Here is a tiny trained network, its code and every weight. The questions are about switching its units off for an input and a target symbol, where a switched-off unit gives its printed mean instead of its output.

import numpy as np


def w(rows, s, z=0):
    codes = np.array(rows[::2]) - 128.0
    scale = np.full(codes.shape[1], s)
    scale[-1] = z or s
    return codes * scale


def f(y):
    return y / 2 * (1 + np.tanh(0.7978845608 * (y + 0.044715 * y**3)))


def softmax(a):
    e = np.exp(a - a.max(-1, keepdims=True))
    return e / e.sum(-1, keepdims=True)


def log_softmax(a):
    a = a - a.max(-1, keepdims=True)
    return a - np.log(np.exp(a).sum(-1, keepdims=True))


def net(x, mask):
    ids = ['ΞΠΨΩαβδεζηθμτφ'.index(c) for c in x.split()]
    T = len(ids)
    res = E[ids] + P[:T]
    u = 0
    for l in range(2):
        r = res
        for j in range(2):
            rows = slice(2 * j, 2 * j + 2)
            q, k, v = (r @ M[l][rows].T for M in (Q, K, V))
            z = softmax(np.where(np.tri(T) > 0, q @ k.T / 2**0.5, -1e9)) @ v
            o = O[l][rows]
            res = res + np.where(mask[u + j], z, o[:, -1]) @ o[:, :-1]
        u += 2
        y = f(res @ A[l][:, :-1].T + A[l][:, -1])
        res = res + np.where(mask[u : u + 4], y, B[l][:, -1]) @ B[l][:, :-1]
        u += 4
    return log_softmax(res[-1] @ U[:, :-1].T + U[:, -1])


Q, K, V, O, A, B = {}, {}, {}, {}, {}, {}
E = w([
[55,123,111,101,155,118,216,234],'Ξ',
[54,79,129,144,86,98,102,72],'Π',
[66,142,162,79,176,207,88,86],'Ψ',
[173,150,100,198,106,154,101,94],'Ω',
[166,166,89,193,151,125,101,134],'α',
[149,145,163,72,67,169,130,52],'β',
[156,80,186,177,122,175,81,166],'δ',
[179,121,232,32,77,112,113,167],'ε',
[39,112,144,134,101,123,100,187],'ζ',
[105,84,85,71,178,50,93,185],'η',
[93,47,79,85,153,100,146,120],'θ',
[255,140,58,47,139,155,116,125],'μ',
[160,138,172,144,171,69,195,106],'τ',
[139,73,189,168,191,105,85,97],'φ',
],0.02)
P = w([
[224,82,108,254,117,167,144,154],'0',
[165,93,118,159,122,136,120,157],'1',
[150,102,126,132,121,130,119,143],'2',
[137,118,131,116,112,131,126,139],'3',
[133,126,136,97,116,133,120,132],'4',
[135,137,136,88,119,140,120,122],'5',
[130,150,137,74,112,142,123,114],'6',
[125,153,147,57,124,143,114,110],'7',
[127,165,149,45,123,151,119,99],'8',
[127,179,147,35,123,148,109,92],'9',
[127,178,156,27,131,159,114,97],'10',
],0.0087)
Q[0] = w([
[134,137,167,148,113,99,104,117],'0.h0',
[74,51,146,9,137,178,171,163],'0.h0',
[63,135,150,123,148,121,143,123],'0.h1',
[78,151,153,123,134,121,119,136],'0.h1',
],0.015)
K[0] = w([
[103,98,158,167,112,80,107,119],'0.h0',
[134,193,165,7,130,178,101,95],'0.h0',
[63,158,159,131,156,145,146,111],'0.h1',
[103,135,156,129,155,139,141,101],'0.h1',
],0.015)
V[0] = w([
[117,140,141,112,71,255,36,114],'0.h0',
[173,165,152,116,77,124,64,94],'0.h0',
[121,111,125,115,194,128,170,133],'0.h1',
[177,40,128,166,54,54,172,188],'0.h1',
],0.0058)
O[0] = w([
[116,223,102,242,153,60,70,86,253],'0.h0',
[149,136,157,131,2,122,72,155,137],'0.h0',
[112,153,114,168,86,85,128,138,173],'0.h1',
[152,92,197,150,100,166,70,92,82],'0.h1',
],0.01,0.0043)
A[0] = w([
[191,156,96,97,163,150,157,152,225],'0.n0',
[131,99,97,121,121,49,1,41,191],'0.n1',
[246,144,179,80,139,74,175,79,255],'0.n2',
[155,112,52,117,153,137,112,172,144],'0.n3',
],0.0065,0.0022)
B[0] = w([
[110,46,55,87,80,57,202,154,167],'0.n0',
[61,181,114,144,122,169,254,221,253],'0.n1',
[150,216,134,94,149,13,189,45,173],'0.n2',
[243,96,61,155,84,140,145,72,159],'0.n3',
],0.0076,0.0054)
Q[1] = w([
[61,103,138,96,75,10,142,207],'1.h0',
[120,103,90,136,91,142,160,130],'1.h0',
[251,166,112,154,169,151,93,55],'1.h1',
[143,87,135,100,130,172,119,133],'1.h1',
],0.012)
K[1] = w([
[87,241,113,7,138,95,109,43],'1.h0',
[137,173,86,139,89,119,201,169],'1.h0',
[156,50,131,186,159,215,94,153],'1.h1',
[155,83,149,134,119,94,112,144],'1.h1',
],0.011)
V[1] = w([
[214,173,189,86,155,24,83,216],'1.h0',
[135,87,33,182,176,77,96,187],'1.h0',
[91,144,31,92,92,223,99,110],'1.h1',
[199,132,107,188,150,109,199,2],'1.h1',
],0.0065)
O[1] = w([
[126,158,106,66,201,143,109,202,218],'1.h0',
[53,93,96,93,161,63,97,245,29],'1.h0',
[65,38,165,136,1,128,75,163,20],'1.h1',
[151,186,155,43,79,3,163,107,255],'1.h1',
],0.0091,0.0022)
A[1] = w([
[30,107,246,158,33,223,74,134,129],'1.n0',
[214,131,170,136,134,143,97,61,71],'1.n1',
[60,82,2,217,167,67,142,37,114],'1.n2',
[99,170,125,24,136,59,210,141,1],'1.n3',
],0.0063,0.004)
B[1] = w([
[255,105,141,171,128,130,124,130,187],'1.n0',
[51,129,104,101,71,145,64,208,146],'1.n1',
[74,95,136,61,123,238,66,9,217],'1.n2',
[95,69,173,195,121,167,65,128,254],'1.n3',
],0.009,0.0097)
U = w([
[189,91,142,10,151,125,87,56,46],'Ξ',
[165,145,151,122,139,118,94,131,69],'Π',
[123,121,164,112,116,43,67,198,184],'Ψ',
[149,200,134,171,53,92,213,160,228],'Ω',
[216,121,37,67,144,52,37,191,241],'α',
[138,138,236,150,254,35,120,86,230],'β',
[168,214,109,139,189,179,149,182,4],'δ',
[201,110,150,175,174,138,29,188,102],'ε',
[83,172,74,156,148,150,29,110,108],'ζ',
[181,146,178,36,120,151,68,159,109],'η',
[175,132,138,96,131,98,96,121,112],'θ',
[172,118,195,136,123,151,104,105,12],'μ',
[141,118,165,89,107,164,203,200,161],'τ',
[173,148,127,111,153,103,101,136,98],'φ',
],0.0057,0.003)

Each question gives the input, a string of symbols that net reads in full, and the target symbol t.
The units are the heads (2 rows each of Q, K, V and O) and the neurons (one row each of A and B). Each row of codes is followed by its name. A weight is (code - 128) times the scale printed after its matrix; where a second scale follows, it is the last column's (O, A, B and U).
mask holds one flag per unit, layer by layer, with each layer's heads first. A switched-off unit (its flag False) gives its mean, the last column of its rows in O or B, instead of its output. The means were averaged over made-up inputs and are rounded, as every weight is.
A unit's drop is (log p(t) with every unit on - log p(t) with that unit switched off) / (log p(t) with every unit on - log p(t) with every unit switched off).
The circuit of an input: a set's keep is (log p(t) with only the set's units on - log p(t) with every unit switched off) / (log p(t) with every unit on - log p(t) with every unit switched off). Starting from all 12 units, units are removed one at a time, each time the one whose removal leaves the highest keep (on an exact tie, the one counted first), for as long as the keep stays at least 0.8.
circuit, biggest first: the units of the circuit, biggest drop first
most important unit: the unit with the biggest drop
k most important neurons: the k neurons with the biggest drops, biggest first
top k neurons in layer l: the k neurons of layer l with the biggest drops, biggest first
heads that matter: for each layer, one digit per head in row order, 1 if its drop is at least 0.15 and else 0, layers parted by /
input Ξ Ξ Ω Ψ Ξ Ξ ζ φ Ξ β Ξ, target Ω: circuit, biggest first	1.h0, 0.n2, 1.n2, 1.h1
input Ψ ε θ, target δ: circuit, biggest first	0.n2, 1.h0, 1.h1, 0.n1
input ζ τ φ η, target β: heads that matter	00 / 01
input Ξ Ξ τ Ξ Ξ Ω Ξ Ξ, target β: circuit, biggest first	0.n2, 1.h1, 1.n3
input ζ Ψ θ ζ Ξ β Ξ τ Ω Ξ μ, target α: circuit, biggest first	1.h0, 0.n0
input θ ε Ξ Ω β, target Ω: circuit, biggest first	0.h0, 1.n2, 0.n1
input η Ξ Ξ μ Ξ Π Π, target Ψ: heads that matter	00 / 11
input β η δ φ τ Ξ Ξ Π, target β: 3 most important neurons	0.n2, 1.n3, 0.n1
input Ξ Ξ ζ τ θ Ξ Ξ Π Ξ Ξ μ, target α: most important unit	0.n0
input Ω Ξ δ Ω τ ζ Ξ, target β: circuit, biggest first	1.h1, 1.n3, 0.n2
input θ Ξ φ θ Ξ δ ζ β θ, target Ω: circuit, biggest first	0.n1, 0.h0, 1.h0
input θ μ Ω ζ ζ, target Ψ: circuit, biggest first	0.n2, 1.h1, 1.h0, 0.n3
input ζ ζ Π Ψ η ε Π ζ Ξ Ξ, target δ: circuit, biggest first	0.n2, 1.h0, 1.h1
input θ ζ Π, target μ: most important unit	1.h0
input ζ μ ζ, target Ψ: circuit, biggest first	1.h1, 0.n2, 1.h0, 0.n3
input ζ ζ θ Ψ δ η Ξ Ω Ψ ζ η, target ζ: heads that matter	10 / 00
input Ξ Ψ α θ ζ ζ Ξ Ω Ξ Ψ Π, target ζ: circuit, biggest first	1.n2, 0.h0
input Ψ ζ Π α ε ε θ Π, target δ: circuit, biggest first	0.n2, 1.h0, 1.h1, 0.n1
input φ Ω Ξ ζ Ξ, target τ: heads that matter	10 / 01
input Ξ ζ ε φ ζ, target δ: circuit, biggest first	0.n2, 1.h1, 1.h0
input Ξ Π ε Ξ Ω β Ω ζ, target Ω: most important unit	0.h0
input Ξ Ω Ξ Π ζ θ ζ Ξ Ψ, target ζ: heads that matter	11 / 00
input Ξ η θ, target Ξ: circuit, biggest first	0.h0, 0.n1
input β θ ζ ζ η, target Ω: heads that matter	10 / 10
input Ξ Ξ ζ ζ Ψ Ξ ζ α, target Ξ: top 2 neurons in layer 0	0.n1, 0.n0
input Ξ β Ξ Π, target Ω: 2 most important neurons	0.n1, 0.n2
input θ β φ Ξ δ Ξ θ, target Ω: most important unit	0.n1
input ε ζ β Ξ, target Ω: 2 most important neurons	1.n2, 0.n2
